Here is a tiny trained network, its code and every weight. The questions are about switching its units off for an input and a class, where a switched-off unit gives its printed mean instead of its output.

import numpy as np


def w(rows, s, z=0):
    codes = np.array(rows[::2]) - 128.0
    scale = np.full(codes.shape[1], s)
    scale[-1] = z or s
    return codes * scale


def f(y):
    return y / 2 * (1 + np.tanh(0.7978845608 * (y + 0.044715 * y**3)))


def log_softmax(a):
    a = a - a.max(-1, keepdims=True)
    return a - np.log(np.exp(a).sum(-1, keepdims=True))


def net(x, mask):
    res = np.array(x, float).reshape(1, 3) / 4 @ E
    y = f(res @ A[0][:, :-1].T + A[0][:, -1])
    res = res + np.where(mask, y, B[0][:, -1]) @ B[0][:, :-1]
    return log_softmax(res[-1] @ U[:, :-1].T + U[:, -1])


A, B = {}, {}
E = w([
[54,156,3,210,101,52],'x0',
[88,166,132,40,249,77],'x1',
[206,22,123,195,189,36],'x2',
],0.0077)
A[0] = w([
[248,42,185,109,164,145,254],'neuron 0',
[92,136,137,88,226,39,132],'neuron 1',
[189,86,181,100,135,184,149],'neuron 2',
[24,224,130,88,208,139,217],'neuron 3',
[253,49,207,122,116,155,151],'neuron 4',
[120,133,143,85,225,77,145],'neuron 5',
[96,84,46,186,98,23,160],'neuron 6',
[53,246,130,42,114,192,205],'neuron 7',
[86,139,26,180,134,59,164],'neuron 8',
[113,123,109,220,8,202,185],'neuron 9',
[131,152,123,188,43,164,165],'neuron 10',
[38,247,149,82,129,163,217],'neuron 11',
[79,126,56,208,104,4,185],'neuron 12',
[47,136,62,173,78,140,231],'neuron 13',
[254,31,144,176,205,69,174],'neuron 14',
],0.0079,0.0039)
B[0] = w([
[124,108,201,152,95,140,220],'neuron 0',
[182,156,123,111,82,43,184],'neuron 1',
[90,84,157,167,136,186,182],'neuron 2',
[88,182,87,93,100,105,232],'neuron 3',
[119,68,204,171,120,149,206],'neuron 4',
[148,149,156,115,84,67,178],'neuron 5',
[135,53,128,102,213,109,200],'neuron 6',
[1,166,180,42,107,162,254],'neuron 7',
[124,77,70,110,204,119,202],'neuron 8',
[147,171,104,149,78,73,218],'neuron 9',
[144,161,118,138,81,98,181],'neuron 10',
[46,174,151,77,116,138,240],'neuron 11',
[122,68,99,104,191,104,216],'neuron 12',
[90,140,76,141,126,106,206],'neuron 13',
[138,103,222,102,123,107,217],'neuron 14',
],0.0098,0.011)
U = w([
[234,75,146,66,172,72,79],'0',
[100,42,223,163,161,216,157],'1',
[62,226,116,43,79,153,154],'2',
[165,171,140,143,58,11,127],'3',
[171,141,97,138,206,238,5],'4',
[103,85,18,130,247,102,115],'5',
[215,149,94,255,44,147,168],'6',
],0.0075,0.0028)

Each question gives the input, the list of numbers given to net, and the class t.
The units are the neurons (one row each of A and B). Each row of codes is followed by its name. A weight is (code - 128) times the scale printed after its matrix; where a second scale follows, it is the last column's (A, B and U).
mask holds one flag per neuron, in row order. A switched-off neuron (its flag False) gives its mean, the last column of its row in B, instead of its output. The means were averaged over made-up inputs and are rounded, as every weight is.
A unit's drop is (log p(t) with every unit on - log p(t) with that unit switched off) / (log p(t) with every unit on - log p(t) with every unit switched off).
The circuit of an input: a set's keep is (log p(t) with only the set's units on - log p(t) with every unit switched off) / (log p(t) with every unit on - log p(t) with every unit switched off). Starting from the 12 units with the biggest drops (on a tie, the unit counted first), units are removed one at a time, each time the one whose removal leaves the highest keep (on an exact tie, the one counted first), for as long as the keep stays at least 0.8.
units of the circuit, in order: the units of the circuit, biggest drop first
unit that matters most: the unit with the biggest drop
k most important neurons: the k neurons with the biggest drops, biggest first
drop when u is switched off: that unit's drop, to one decimal
input [3,-6,-4], class 3: units of the circuit, in order -> [neuron 9]
input [2,4,0], class 5: units of the circuit, in order -> [neuron 7; neuron 0]
input [0,6,2], class 3: units of the circuit, in order -> [neuron 1; neuron 5]
input [-2,8,6], class 3: 2 most important neurons -> [neuron 1; neuron 5]
input [2,3,2], class 0: units of the circuit, in order -> [neuron 7; neuron 11]
input [4,7,0], class 5: 2 most important neurons -> [neuron 8; neuron 12]
input [0,6,5], class 0: units of the circuit, in order -> [neuron 7; neuron 14]
input [-3,3,7], class 1: 4 most important neurons -> [neuron 0; neuron 4; neuron 9; neuron 3]
input [-5,5,6], class 1: 4 most important neurons -> [neuron 0; neuron 4; neuron 2; neuron 9]
input [-1,2,5], class 0: 3 most important neurons -> [neuron 7; neuron 11; neuron 1]
input [1,-4,0], class 6: 2 most important neurons -> [neuron 7; neuron 11]
input [-3,2,0], class 1: units of the circuit, in order -> [neuron 9; neuron 3]
input [-4,3,4], class 1: units of the circuit, in order -> [neuron 0; neuron 4]
input [-4,3,1], class 1: unit that matters most -> neuron 9
input [-5,-7,-1], class 6: 2 most important neurons -> [neuron 7; neuron 9]
input [8,1,-4], class 5: 3 most important neurons -> [neuron 8; neuron 12; neuron 6]
input [-3,7,5], class 3: 3 most important neurons -> [neuron 1; neuron 5; neuron 6]
input [-2,-3,1], class 1: 2 most important neurons -> [neuron 1; neuron 3]
input [0,-3,3], class 1: 3 most important neurons -> [neuron 1; neuron 3; neuron 5]
input [4,-3,8], class 0: unit that matters most -> neuron 14
input [5,-7,-4], class 3: 2 most important neurons -> [neuron 9; neuron 10]
input [2,-1,4], class 0: 2 most important neurons -> [neuron 14; neuron 7]
input [8,7,-3], class 5: 3 most important neurons -> [neuron 8; neuron 12; neuron 6]
input [-1,-4,7], class 1: drop when neuron 7 is switched off -> 0.0
input [4,-8,7], class 0: drop when neuron 7 is switched off -> 0.1
input [0,1,7], class 0: drop when neuron 7 is switched off -> 0.8
input [-5,8,1], class 3: unit that matters most -> neuron 1
input [-2,-4,-1], class 6: drop when neuron 7 is switched off -> 0.2
